Rows lie near named flat spaces through zero. A row that begins with a name and a colon came from that space; any other row is followed by the name of its block's space that it lies nearest.
sig_futus: [  7  -1  36  20  11  -3  -7 -26 -10  18 -14  27 -29  16  15 -33 -10 -25
   8 -17  -1 -19   4  17 -21  25   7 -12]
nuz_nulen: [-16  34 -15 -18  -9  20 -24  28   4   5   4 -28  10  15   8  23   2  23
 -10   1  37  23  -9 -31  31   1  23   7]
dipim_guker: [ -9   5   8   3  13  -2   3 -16   1   3  -5  -4 -23  12 -25  -5   2  -8
 -13   6 -17 -17   8   7 -19  -2  -3 -15]
nuz_nulen: [ 16 -50  11  42 -27 -17   1  -5   9  20  29  -8  26 -26   0 -25 -17 -15
  27 -14 -53  -1 -27  22   3  14 -10  -5]
sig_futus: [  7   2  -2  -4 -10   7 -13  16   1  -8   5  -1  21  -6  31  12  -2  13
  15  -5  27  17  -7 -10  23   2  11  15]
sig_futus: [ 29  -1   8  -5   3   0   4 -14   4 -31  -8  16   3   4  12   2   2   2
  -4   3  25  10  16  10 -12  19   1  11]
nuz_nulen: [  9  -7   5   0  20   3 -12 -28  14 -15   8  -6 -25   3 -26  10  -7   3
  -9  14 -17 -17  13  15  -5   9  -7  -2]
dipim_guker: [-15  13   4  19  11 -13  30   8 -22  16 -47  48 -31  22  13 -31  42  -6
 -12  -6  51   1  29  25 -40 -13  16 -39]
fatu_bazoz: [ -6  -4   1  -3 -14   9  -1  -3  -4  25 -10  17  -5  -3  35   1 -10 -19
   4 -20  -6   4 -13   8   9  -9   3  -4]
sig_futus: [ -4   2  12  -7 -25  -8  26 -12  -7   6   5  -4  16   5   4  -4  -7 -23
  -9  -9 -29   4  -8  -5 -29   5 -14   4]
sebu_tud: [-10  14  14   0   8 -23  10  27 -29  11  26 -16  34  -9 -29 -40 -10   1
  26   1 -18 -15 -19 -54  -2  24 -19  30]
sebu_tud: [ -5  -2 -25  -7 -17 -29  41   6  -8   6   9   5  12  -7 -14  -3  23  13
 -13  11   6  13  12   4 -27   0 -24  -1]
divol_rap: [  4  45  22 -12   0   2 -13 -21  16 -38  -9 -40 -11  49 -12  22   8  10
 -36  13  20  -8  17 -12 -41   5  20 -19]
divol_rap: [ 16  -9  14   4  -7 -20  38 -21 -10 -17   3  28   6   4   1 -13  15  -2
  -6   6  18  15  27  19 -43  33 -15  11]
nuz_nulen: [ 29 -10   6  17 -14  -6 -20   0  26 -31  31 -49  34   1 -25   5  -9  19
   1  11 -12  10 -11  -8   3  26   6   6]
dipim_guker: [ 13 -12 -24  -1  17 -29   7  10   1 -15  15  -3   6 -22 -29  -7  12  27
  11  22   2 -16   8  -2  -1  -7 -23   5]
sebu_tud: [-16  16  -1  -6  29  15 -43  35  -4   6   2 -31   7 -12 -13  -3 -22   4
  27  -2 -22 -33 -33 -49  50 -32   9   8]
sebu_tud: [ -7   1  15  -1  -2 -12   5 -32   0   7  20  -5 -19  11  -9   3  -5  -2
  -6   7 -17 -15  10  12 -28  20 -15  -1]
nuz_nulen: [-11 -23  10   5 -12  -9  31  12 -24  12  -3  30  24 -27  32 -14  -3 -25
  30 -16 -24  -4 -12   0  -5 -24 -15  11]
sig_futus: [-16   1  -9   9   0 -28 -39   4   4  44  39 -38 -16  -9   1  -4 -17  21
  27   1 -28 -46 -29 -11  17 -13 -11 -15]
dipim_guker: [-16   3  -8  18  -7   9  -5  -3   7  32 -11   4 -30  20  -4  -3  15   3
 -22  -5  20  17   8  26  -1   9  21 -31]
sig_futus: [-10 -28  18  27  -2  -9   6 -27  -2  34  -8  20 -31  -3   9 -19  -7 -32
   7 -16 -46 -29  -6  39 -22 -16  -6 -33]
divol_rap: [-14   5 -10   0  21  12 -17  16  -4  18  -6  -2 -13  -6 -19  -9  -6   0
   5  -1  -8 -11 -11 -14  29 -10   5  -2]
divol_rap: [  3   2  24   9 -12 -13  19 -28  -2  -6  -1   7  -8  21   7  -5   8  -9
 -12  -1   3   0  17  20 -47  17  -1 -12]
nuz_nulen: [ -2   8  -7 -45   3  12   7 -10  -3 -40  19   8  10  -9  23  52  -1  22
   2  21  29  15  23  -9  10   1 -16  46]
fatu_bazoz: [-24  31  19 -16   2  30 -11  -3  -4   1 -26  -4 -15  26  22  19  -7 -21
 -14 -12   2  -4  -3 -14   0 -22  23  -9]
dipim_guker: [-13   8   6  16  25   4 -16   5  -5  19 -12   2 -28  11 -21 -21   4  -1
   0   0   3 -18   1   0   5  -1  13 -19]
fatu_bazoz: [ 29 -17  22 -22 -13  -9  13 -59  -1   1  14  24  -9  -8  28   0 -39 -36
   2 -14 -46 -16  -3  18 -26  31 -37  27]
sig_futus: [ 17  18  25   7  17   9 -20   1  -5 -13 -16  10  -5  20   9 -20  -1   1
   4  -7  40   3   7 -10   1  30  22   5]
fatu_bazoz: [-25  -3  -7   4  -6  16 -15  12   6  17   5 -18  -3  -4   1  18  -4   0
   3  -2 -19  -2 -15  -2  24 -26  11 -11]
sig_futus: [ 27 -10   0  21   4 -23  -6  -6  11 -14  10  -7   0   2 -17 -16   9  20
   2  10  14  -4   9  14 -15  22  -1 -10]
fatu_bazoz: [ 16  19  22   1  28 -17  15 -14  -9 -38   7   0  -4  22 -47 -21  16  18
 -12  25  31  -2  35 -10 -39  50  -7  15]
nuz_nulen: [-21  17  -5 -18  14  17   0  25 -12 -11 -16   4   6  -3   8  15   7   3
   5   3  17   1   2 -24  19 -31   9   9]
dipim_guker: [ -2 -12  13   2  -5   7  -2 -17   0   8   5  10  -8  -3  17   5 -12 -13
   6  -7 -15  -3  -1  14   0   5  -2   4]
sig_futus: [ -6 -10 -16   1   9  11 -11  10   9  -5  -6  -1  -6 -12   1  18   5   9
   3   6   1  -2   0   8  22 -29   7  -8]
sebu_tud: [  8 -18 -20 -21 -20  12  22 -23  11 -11  15  17   2 -10   7  35   2   6
 -20  10  10  41  21  27   3  23 -16  25]
divol_rap: [-30  -6   8   2  -8   0  22 -11 -18  41 -14  31 -23  -1  24  -8  -1 -31
   2 -17 -23 -12  -2  18 -16 -20  -8 -16]
sebu_tud: [-28  10   9 -33 -23  55  -7  -7  -5  18   7   6   6   4  36  40 -29 -23
  -8 -17  -6  39 -12 -13  39  15  10  39]
dipim_guker: [-19 -16  41  24 -26  35 -35 -38  17  32  14 -11 -24  18  40  22 -30 -29
   4 -24 -34   1 -16  34  11  12  27 -17]
fatu_bazoz: [  0   5 -14 -27   1  17  -2  10   4 -19  -6 -10  16 -13   3  25 -12  -6
  -3   1 -18   0 -11 -21  21 -29  -6  16]
nuz_nulen: [-17   0 -19 -21   4  20   0  28  -7 -13   1  10  17 -20  22  33   7  17
  14   7  26  19   4 -13  38 -26   4  25]
fatu_bazoz: [ 27 -29 -15   9   0 -28  13  -6   3 -10  32   9  15 -24 -18 -11   5  24
  13  16   8  11  12  15  -1  36 -26  23]
sig_futus: [  0 -26 -22  27   2 -17   2  13   1  21  21  10  -3 -17 -18 -16  19  28
  12  11  21  15   9  22  14  21  -4  -3]
sebu_tud: [ 19  28  11 -18 -26 -12   7 -33   3   3  -5   4 -12  34  30   2  -2  -6
 -28 -11  27  11  10   8 -41  36  -1  -4]
divol_rap: [-21 -22 -10  43   7   3 -34  35   1  58  11 -19  -3 -19 -25 -36 -10  -1
  28 -14 -34 -14 -39  -5  49  -9  14 -22]
fatu_bazoz: [ 10  33  12 -39  11  36 -16 -24  22 -71 -23 -18  -9  30  12  62   0   5
 -33  16  25   4  25  -6 -10 -20  20   5]
sebu_tud: [ 44   0   7 -12 -17 -38  41 -42   4 -38  13   9  11  13 -10  -6  10   7
 -25  15  15  13  32  18 -67  51 -31  14]
dipim_guker: [ 12 -28 -15  24   1 -36  16  12  -6   3   7  26   3 -22  10 -19  26  24
  23   8  28  -1  14  27  -9  -3 -10 -10]
sebu_tud: [  9  20  26 -12  15  53 -55   7   8 -17 -24 -12   3  10  32  15 -36 -21
  11 -22   0  -4 -26 -30  50 -10  36  14]
nuz_nulen: [-20  -5  -8  -9 -19   3   8  -6  -7  37   1  15 -11  -7  31   9  -8 -16
   2 -15 -16   1 -10  11   5 -14  -8  -3]
fatu_bazoz: [-51  25  10  18   4  15 -21  32  -7  25  -4 -27 -10  22  -3   5  15  11
   4  -1  14  -6  -8 -18  13 -28  35 -28]
divol_rap: [  9  10  -5  -4   2   6 -26  12  11 -11  21 -33  16   2 -19   7  -9  22
   1   9   8   8 -10 -24  25  21   7  16]
fatu_bazoz: [-20   0 -11 -15 -16   2   4  29 -18  44 -11   2  21 -26  31 -13 -25 -35
  22 -31 -51 -18 -48 -33  27 -47 -12   3]
sebu_tud: [ 24 -19  42  32  10 -16  13 -14 -11 -17  12  14  15   0 -19 -43  -3 -11
  19   0  -5  -2  10   5 -28  50  -5  15]
sebu_tud: [ -2   3  -7  -6 -34 -16  60   5 -14  -6 -14  21  27   6  10  -6  27 -10
 -22  -4  16  35  15   6 -44   2 -10  -1]
fatu_bazoz: [ 28  12   5 -11  -2  -4 -14 -21  24 -63   2 -15  -1  19  24  45  16  34
 -12  22  49   5  31  17 -22  -2  13  -4]
dipim_guker: [  3 -12   6   9  14  -1 -10  -4  -4  12   8   6  -7 -10 -12 -17 -12  -5
  14  -2 -17 -13  -6   0  12  12  -7   7]
divol_rap: [ 29   1  16   8  10 -11 -15 -32  12 -10 -11   5 -27  16   7 -11  -6  -5
  -6  -3   3 -22   9  22 -24  13   3 -19]
sig_futus: [ -8   2  -8 -17 -25   1   3   8   4  -2  11 -21  25  -9  21  25 -10  -3
   3  -4 -22   2 -18 -15   6 -26  -6   7]
nuz_nulen: [  7  16  -5  -3   2  -8  -2 -24   6  16 -10   6 -35  24  -8  -8   5   1
 -28  -1  15  -3  13  17 -22  22   0 -20]
dipim_guker: [  8  -2 -35   3   5  -9  -7  27   5   8   9  -7   7 -13 -24 -10  11  29
   0  10  23  14  -3  -8  27  10  -2   4]
dipim_guker: [-19  13  14   0 -11  53 -64   3  19  25  12 -39  -6  15  23  30 -36  -6
   3 -19 -12  10 -34 -16  60   5  39   3]
divol_rap: [ 12  -6  28  16 -18 -11   6 -32  11 -17  -1  -3  -6  20  19   6   5  -8
  -9  -2  -2  -4  13  30 -44   5   7 -22]
divol_rap: [ 22  -6  -5  -9  -7 -12  -6 -15   1  13   3  15  -6  -8  27  -8 -15  -5
   7 -12  -1  -7  -8   7   1  12 -14   7]
divol_rap: [-11  -4   7  -3 -29  -7   2 -19  -5  43   3  10 -12   1  47   1 -17 -25
   6 -25 -26 -11 -18  15 -10 -10  -8 -12]
nuz_nulen: [ -9  20  10  -2   4   4   0  24  -8 -13 -14 -17  20   8  -5  -6   3  -6
   2  -3  -3  -7 -11 -32  -2 -22  12  -4]
[ -5 -34   8  27 -22 -12  18  13 -13  32   4  16  23 -26  22 -28  -7 -26
  30 -23 -38  -2 -26  10   2 -14  -8  -5] => nuz_nulen
[-19  18  26 -10 -13  41 -26 -10   4   7 -11  -8  -7  21  43  29 -21 -23
  -4 -20  -4   7 -14  -6  17  -9  28   0] => dipim_guker
[-49  19 -16 -17  -8  25  45  31 -24  22 -10   3  18   4 -42  -3  14 -16
 -28   1  -9  40   1 -31   6   1  -2  17] => sig_futus
[ 23  -1  -3  17  30 -44 -18  -1   6 -12  12 -22 -12  -4 -38 -29   5  26
  14  18  -6 -49   2  -5 -18  -1 -14 -18] => sebu_tud
[ -8   2 -27 -22 -22  12 -12  35   3  -2  -6  -3  28 -21  61  39   0  12
  19 -10  20  13 -20 -15  41 -54  10   7] => fatu_bazoz
[-17   9  20  17  -7  16 -10 -16   2  34 -29   6 -34  27  17 -10  -4 -31
 -16 -23 -13  -9  -7  20 -13 -11  24 -40] => fatu_bazoz
[-10  28  19 -21  -8  16   3   0  -5 -23 -22  -3   8  19  34  24   0 -14
  -8  -8  10  -1   1 -17 -14 -28  15  -1] => dipim_guker
[-24 -10 -34  -2 -11  -3  18  27  -8  26   9   7  10 -20  -7   4  15  13
   2   4   4  20  -3  -1  20 -14  -9   4] => sebu_tud
[ 31  30   1 -52   1  29 -17  -2  21 -84 -25 -23  29   8  33  60 -12   2
 -15   6  16   3   1 -31   8 -39  12  22] => sig_futus
[ 10   6  15 -36 -39  -2  36 -33  -2 -39  21   8  28   8  44  45   0   1
 -13   7  19  33  24   6 -38  24 -18  38] => divol_rap
[-26  -2  10  22 -13  13 -23  13   9  20  17 -37   6   6  -8   8  -6   1
   6  -4 -24  -1 -21  -6  18 -10  21 -16] => divol_rap
[ -1   5 -51 -25  -7 -23  14  22   4  -7  45 -28  26 -19 -43  19  16  52
  -9  34  19  24   9 -22  15  19 -29  31] => sig_futus
[ -5  19  13   4  -2 -22  42  -5 -18  -8  -4   9   2  24 -29 -25  27   2
 -22  10  24  13  28  -3 -54  32  -7  -2] => divol_rap
[-25  -1   8   2 -11  45  -8   5   3  11 -30  14  -9   7  37  24  -2 -26
  -6 -20   0  19  -7  13  23 -32  32 -14] => sebu_tud
[-30  27 -11  -3  -6  18 -18  30  -5  35 -14 -14  -4  13  10   1   1  -1
  -5 -14  11   6 -21 -23  27 -19  23 -14] => nuz_nulen
[ -2   1   0 -15 -15  -5  16  -4  -5  -5   2   5  12  -4  22  12  -2  -6
   1  -3  -5   3   0  -3 -11 -10 -11   9] => nuz_nulen
[ -3  31  43  24   9  -8  11 -19 -21  27 -46  30 -40  50   4 -57  12 -35
 -20 -24  23 -13  13  10 -57  28  23 -40] => fatu_bazoz
[ 13  16  27 -34   5   9   4 -41  -1 -30  -1   1  -7  13  11  19 -25 -22
 -12   0 -20 -15   8  -9 -25  12 -15  23] => fatu_bazoz
[ 29   0 -19 -12 -10 -12  -5   6  10 -15  -2  -4  16  -9  19   5  -2  11
   2  -2  12   2  -8  -4   5  -7  -6   4] => divol_rap
[ 73  -2  49   5  15 -28  -8 -75  20 -63  13  -2 -14  27 -12 -14 -17  -1
 -11  13   3 -25  31  25 -65  71 -15   9] => sebu_tud
[ 15  31   8  -5  15  22 -14  19  17 -60 -35 -38  19  25 -30  11   9   0
 -26   8   9   1   0 -31  -5 -26  31 -15] => sig_futus
[  7   5  -1   6 -13 -34  39  -5 -14  12 -21  24  -4  10   7 -30  22 -11
 -12  -8  11  -3  11  14 -51  -1 -11 -23] => divol_rap
[ 14  -5  30  30  -4 -32   5 -37  -1  24  -2   4 -28  20  -7 -43  -5 -23
  -4 -12 -27 -32   0  26 -54  24  -7 -35] => fatu_bazoz
[-24  34  22   1  28  29 -22   0  -7  19 -28  -9 -32  32 -28 -18 -10 -24
 -19 -10 -10 -17  -7 -22   5   2  24 -17] => dipim_guker
[-40   9 -43 -16 -28  18  13  65  -5  12  20 -33  54 -20 -14  28  15  25
  -1   8   9  48 -20 -42  48 -25   6  22] => sig_futus
[ 36  18  47  -7   3   1 -19 -36   5 -33 -21   1  -7  26  40  -4 -24 -27
   1 -17  -3 -28  -2  -3 -32   7  10  -4] => sig_futus
[ -1  24  -5  -1  25  -8  19  39 -23 -15 -16  10  18   5 -35 -33  25  15
  -1  10  43  12  13 -36  -3  14   4  13] => fatu_bazoz
[-22   7   1 -14  16  18 -12  -4  -6  12   2   7 -22  -1   3  15  -8  -1
   3   2  -2  -9   3  -4  20  -7   0   9] => nuz_nulen
[  6  -9 -21   3   1 -14 -15  21   8 -11  17 -13  12 -18   9  14  10  35
  20  13  21  -4  -1  -1  20 -19   0   0] => dipim_guker
[  5  51  14 -66 -10   2  17 -50  -8 -21  -9  12 -23  37  40  37 -12 -12
 -36   0  23  -2  25 -11 -47  18 -18  23] => divol_rap

Rows lie near named flat spaces through zero. A row that begins with a name and a colon came from that space; any other row is followed by the name of its block's space that it lies nearest.
mego_kibor: [  9 -30 -39  15  29  -2 -32 -23  19  10 -41  34 -20   8   7   9  -4 -26
  12 -17  28  19   5  -3   8  29 -17  11]
pif_pivep: [ -9 -38   6 -18  13   0  17 -18 -26   0  16   1  17  -5  27  -2  22 -15
  26  18 -16   6  -3  -1 -14  -5 -12   6]
rakiz_bukam: [-16 -19 -16  12  12  14 -19 -19   8 -11 -16   7  17  -1   1  23  -6 -23
   9  -4  10  -3   4  -3 -14   8 -11  38]
melaz_dilu: [ -6   4  44 -21 -15  23  70  -1 -43 -20  51 -22  57  -7  15  -8  22   2
  25  10 -34 -22  15   6  -5 -43  10 -12]
rakiz_bukam: [ -1   6  -5   5   0 -10 -24   6  11  -5 -17   5 -12   6   2  -1   1  -7
  -4  -2  11  -9  -9   2  -5  20   5  14]
rakiz_bukam: [-47 -22  45 -10  -1  28  13 -34 -22  -9  58 -25  42   0 -20  26  26  -2
   1  38 -39  10  -7 -19 -37 -27 -45  56]
rakiz_bukam: [  6   4  -3  24  10  14 -27  16  19   8  -7  22 -31  15 -15   3 -10  24
 -20  -3  13  -3 -15  -4   0  31   5  -1]
melaz_dilu: [-14  10  27  -5  -3  15  19  -2 -16  -4  29 -10  30   0  -9   6  23   6
   6   7 -12 -17   3  -3 -19 -13   6  10]
feb_timo: [  5  -3  46  -6   0  15  29   0 -15  10  33  -3  10   6  -4 -21  16  20
  -6  15 -20 -14  -5  13  -8  -6 -12 -16]
feb_timo: [-16 -16  -4 -13  15   3  20 -30 -17  25  25 -11  17 -24 -13  17  19   1
  -1   8  -9  23  18 -15 -15 -37 -26  -4]
pif_pivep: [ -9  10 -15 -17 -19 -17   2 -21   1 -15  -9 -21  27   3  -7  10  -2 -35
  26  -9  -6  29  21 -13  22 -26  -6  16]
pif_pivep: [-29   4 -15   6 -21   3 -40 -12  27  -8  -4 -25  13   9 -42  31 -36  -4
  -5   9 -10  39  -2 -24   7 -11 -16  43]
rakiz_bukam: [  1  -1  -6   9   7   7   1  -7   2  -7   9  14 -32   9  -6  13   3   1
 -14  -5   2  28  -1 -22  18   0 -27   6]
pif_pivep: [-17  26 -29 -21 -42 -24  10  17  -4 -21  -5 -54  35 -34   2  15 -42  -6
   6   0 -13   6  16  -3   9 -51  33  -1]
feb_timo: [ 14  13 -46  -3   1 -39 -24   5  13  -4 -51   8 -23 -10  22  -2  -3 -30
   7 -26  33  -1   9   4  13  14  19  -5]
rakiz_bukam: [  8  21  37 -11  -9 -23  -9  20  -1   9   5  -7 -13   9   1 -33  24  13
 -12  14  -5 -30 -21  20 -16  20  11 -10]
rakiz_bukam: [-17 -19  27  17   0  40 -13 -15  14   1  18  -1  25  22 -34  11 -19  14
  -2  17 -18   7  -8  -2  -9   6 -24  30]
melaz_dilu: [ 17 -24 -52  17  11  -8 -44 -11  36   6 -64  23 -11  12   4   1 -41 -26
  19 -21  28  22   7   8  26  30   2   2]
feb_timo: [ 16   1  10  11  18 -11 -39  10  20  33 -17  26 -39  20 -13 -22  17  19
 -16   3  17  -9 -22  11 -11  48   2 -13]
mego_kibor: [  5  -4   3 -17 -16  -1   4   8  -8 -10  -6  -5  53  28  10 -16   0 -15
  64   1 -15   0   4   6  14   8  48  -9]
melaz_dilu: [-15 -12  16 -23  -8  -8   9  -9 -20 -10  24 -13  16  10   9  -2  22 -12
  24  20 -25  18  -7 -12  -1  -8  -7  15]
feb_timo: [-26 -15  25 -12   2   7  -1 -12 -12  14  33 -18  23  -4 -16   7  17  12
   0  29 -23   5  -9  -7 -30 -12 -14  17]
melaz_dilu: [  6   6  22   2  -5  15  50 -12 -19 -43  12   1   3  -8  30  -2   8 -27
  -6 -13  -3 -21  15   9  13 -22 -29  14]
melaz_dilu: [-22  10  23   5  10  12 -32  -7  10  31  16  -2  22  14 -48  11  27  21
  -3  13  -1  -7  -8  -9 -37  14   6  20]
mego_kibor: [-19  -2  10  14  14  20 -11  -5   0   3  15   7   1  -1 -14  21  15  10
 -15   7   3 -12  -7 -10 -29   7  -9  27]
melaz_dilu: [ -8 -19 -14  13  12   8 -47 -25  28   9 -25  17   7  29 -26  13  -6 -18
  19  -3  10  26  -1 -10   3  29 -15  32]
rakiz_bukam: [  3 -16   7   4   0  19  10 -19   5   0  -1   0  26   7  -8  -1 -16  -9
  12  -2  -7   7  12   9   9  -9 -16   3]
pif_pivep: [-32  -9   4   4 -12  20 -15  11   0  -6  23 -23  26  -5 -17  24 -25  23
  -4  25 -21   0 -15 -11 -24  -9  12  27]
mego_kibor: [ -5  -9   3   9   1  11   4  -9   3 -12  -4  -4   4 -14   7   6 -16  -8
 -16   1   2 -15   2  12  -9  -7 -22  18]
melaz_dilu: [ -8  -5   1 -10   1 -11 -12  -7  -2   2  -6  -5  17   2   3  -2  14 -14
  17   6  -1  -5  -2   3 -13   6   7  13]
feb_timo: [  3  12  30 -21 -29 -10  36  19 -24 -36  10 -25  32  -5  39 -26   2 -14
  19   8 -20 -39  -2  27  -1 -14  24  -2]
rakiz_bukam: [  4   1  24 -17  -1 -17  19 -18 -14  -5   6  -4   1  -1  14 -18  31 -24
   4   3  -6  -5   5  10   0  -8 -26   4]
feb_timo: [-14  -9 -40 -20  -6 -40 -24   3  -8 -24 -36 -10  15 -13  44   8   7 -47
  37  -1  12  -8  -2   0 -11  10  32  28]
mego_kibor: [-17 -13  -3 -20 -17 -11  16 -25 -15 -42  -1 -21  29  -4  27   9   1 -51
  28   4 -15  14  11  -4  10 -24 -22  40]
melaz_dilu: [ 14 -11 -46  14   8 -18 -34  -6  26 -10 -61  19 -22  -2  21   2 -27 -35
   4 -24  33   1   5  12  16  26  -2  12]
pif_pivep: [-20  11  24   1 -10  18   1   7  -6 -10  26 -13  28   8 -16  11   7  12
   5  13 -16 -13  -7  -7 -18  -4  13  21]
feb_timo: [-11 -17  12  -5   1   9   2 -18  -6  -9  14   1  12  16  -2   5  10 -12
  17  10 -15  20  -2 -12   3  -1 -20  21]
mego_kibor: [  8  14 -38  11 -16  -9 -21  10  26 -12 -42  -6   1  -5  -3   7 -47 -11
   0 -21  17   3  11   6  23   0  19  -1]
mego_kibor: [-21  13  -3  -5   1 -13 -12  -7  -5 -11  14  -3 -22   0  -6  22  28  -9
 -12   4   1  17  -6 -30  -7  -3 -17  31]
mego_kibor: [-24   3  79 -13 -10  18  13  14 -31 -24  52 -10  37  26  11 -17  52   9
  17  38 -35 -52 -33  10 -46  20  15  36]
pif_pivep: [ -7 -24  10 -20  11   3  22 -11 -30   0  16   3  39   3  25  -4  36 -16
  45  10 -13  -8   4   0 -16  -2  16   1]
pif_pivep: [ 16 -11 -36   3  15  -9 -20   6  10  21 -34  19   1   2   8  -5  -7  -3
  25 -14  21   2   6   6   5  21  34 -25]
feb_timo: [ 12 -11  31  -2   4  -6 -21  -1   6  -4  -6  22 -16  43   8 -30  24 -11
  17  10  -5  -2 -24  10   6  47  -9  11]
rakiz_bukam: [-12  17 -28   2 -12 -23 -45  29  16 -10 -28  -8  -7  -2   5  10 -15   0
   1   0  14 -14 -17  -3 -13  24  43  18]
pif_pivep: [-49 -10  39   6 -10  47 -10 -22  -4 -24  49 -15  55  33 -41  37  10   0
  21  27 -36  17  -9 -32 -21  -6 -18  70]
pif_pivep: [  2  14  17  15   2  33  14  15  -5  -8  15  12  22  15  -8   5   7  16
  10  -8   1 -27   2   0  -6   8  29  -2]
feb_timo: [ 20  35   9   2 -26  -5  23  17   6 -22  -8 -11  -4  -2   4 -17 -21  -1
 -13 -18   2 -16  10  16  27 -14   8 -18]
melaz_dilu: [-20 -22 -13  -1  -4  18 -21  -1   3   5  26   1   5  32 -29  25 -14  19
  26  20 -26  64 -13 -45  19   3   4  11]
mego_kibor: [-17  -2 -17 -13  -5 -10  -2 -16  -8 -15   2  -7  14   5   2  19  14 -27
  27  -2  -5  29   9 -25   9 -12  -2  24]
mego_kibor: [-10  19  -6   1 -19   5 -27  23  10 -16 -13  -6  43  28 -11   6  -8  -3
  43  -3  -1 -12  -4  -5   0  21  63  15]
[-23  20  12 -18  -3 -19 -15  22 -14  23  23 -22  12 -14 -12   3  33  27
  -4  22  -7 -22 -16  -7 -45  -1  38  -2] => melaz_dilu
[ -9  -8 -20   7  24 -12 -10 -27   2   7   0  14 -55 -19  -3  24  20 -11
 -39  -5  17  30   1 -25  -3  -6 -58  20] => mego_kibor
[  0  20  22   7   3  -3  -5  15   4  22  29   0 -54  -4 -27  -3  11  44
 -57  13  -4   8 -20 -12  -7   1 -24 -15] => melaz_dilu
[ 12  -7  37 -25 -11 -29  49 -20 -30 -42  18  -7 -39  -7  54 -30  30 -41
 -17   9 -18   2  -4  12  22 -19 -69  11] => melaz_dilu
[  2 -22  10 -15  14  -1  27 -22 -21  13  22   5  -4  -4   9  -6  27  -4
   7   8 -11  21   6  -7   2 -15 -28 -13] => mego_kibor
[-26  21  47 -30 -48   6  60  -2 -31 -36  53 -65  63 -21  -1   0 -10  -3
   2  22 -49 -12  13   6  -3 -71  -8  14] => feb_timo
[ 20 -10  13   6  26  -4  -3  20  -5  28  -2  26 -38  -6  20 -26  21  28
 -22   7  13 -35 -21  22 -24  34   8 -32] => pif_pivep
[ -1 -19  35  -5   6  10   2 -41   3   5   4   4  30  26 -14 -14  21 -26
  23   6 -12   8   7  11   0   5 -40  22] => melaz_dilu
[-13 -10  27   2   0  20  18  -8 -13 -14  31  -4   4   2   1   7   7   4
  -9  14 -18  -1  -7  -6  -8  -9 -26  20] => pif_pivep
[ -3 -35 -40  18  29  31  -1 -33   9  22 -16  16  26 -13 -15  30 -22  -7
  15 -16  15  23  28  -8   0 -13 -13   0] => mego_kibor
[  8  30   4   4 -10   1  11  41  -4   2   3  -9   2 -17   6  -9 -10  31
 -16  -4   6 -44  -4  16 -14  -2  48 -29] => pif_pivep
[-28 -19  10   8  -1  33  -8 -15   0 -13  23  -4  31  18 -21  27  -7   0
  16  15 -19  18  -4 -21  -8  -3 -12  40] => pif_pivep
[  0  11 -29 -11 -27 -26   5  -5   6 -32 -24 -24   0 -14  15   6 -32 -34
   3 -13   1  20  15  -1  32 -27  -9  11] => mego_kibor
[ -4  -2  18  11   4  35   8 -12   4   8  17   4  33  16 -30   8  -2  12
  11  -1  -9   4  10  -4  -1  -5  -2   3] => melaz_dilu
[  6   9   1  -5  -6   0  32   9 -16 -17   1  -8  15 -19  26  -5   0  -8
   4  -9   2 -29  11  14  -2 -17  16 -10] => melaz_dilu
[ 28   2  16  -5   2  -5  18   3   0  18 -14   5  12  -1  10 -36   2   2
   7  -8   5 -27   9  36   3   5  12 -39] => rakiz_bukam
[-11 -18  26 -15   7   0   4 -33  -9  12  24  -2   8  15 -15  -3  31 -11
  11  17 -19  29  -1 -11  -2  -6 -40  15] => feb_timo
[  8   4  37  18   7  29  -5  20   9  28  26  12 -13  18 -31 -15  -3  54
 -27  14  -9 -14 -21   7 -12  21   4 -22] => rakiz_bukam
[-17  -1  16  -8  -6   5  10  -7 -12  -6  33 -12  -1   2 -11  12  11   7
  -7  16 -20  21  -5 -20  -1 -17 -20  14] => rakiz_bukam
[-13 -25  44  -3   6  39  37  18 -34   3  51  -7  38  -9  16  -7   8  38
   4  32 -31 -41 -17  15 -41  -6  20  -9] => feb_timo
[ 24   0 -15   3   1 -23 -15   7  15   2 -33  13 -35   4  15 -21 -13  -9
  -7 -11  16   3  -5  14  20  21  -3 -16] => mego_kibor
[-23  13 -41   2  -6 -12 -24 -12  16   7 -11 -21   0 -23 -30  37 -21  -5
 -16  -7  10  31  15 -25  -1 -27  -8  19] => feb_timo
[  5   8   0  20 -14  -1 -51   7  40 -16 -31  10 -23  39 -21  -5 -31  -6
  -7  -3   7  12 -18   1  22  40  -9  29] => rakiz_bukam
[ -4 -15   6   0   6  12  15 -27  -5  -7   8   3   9   2  -1   7   5 -17
   6  -1  -6  16  11  -5   7 -13 -33  14] => rakiz_bukam
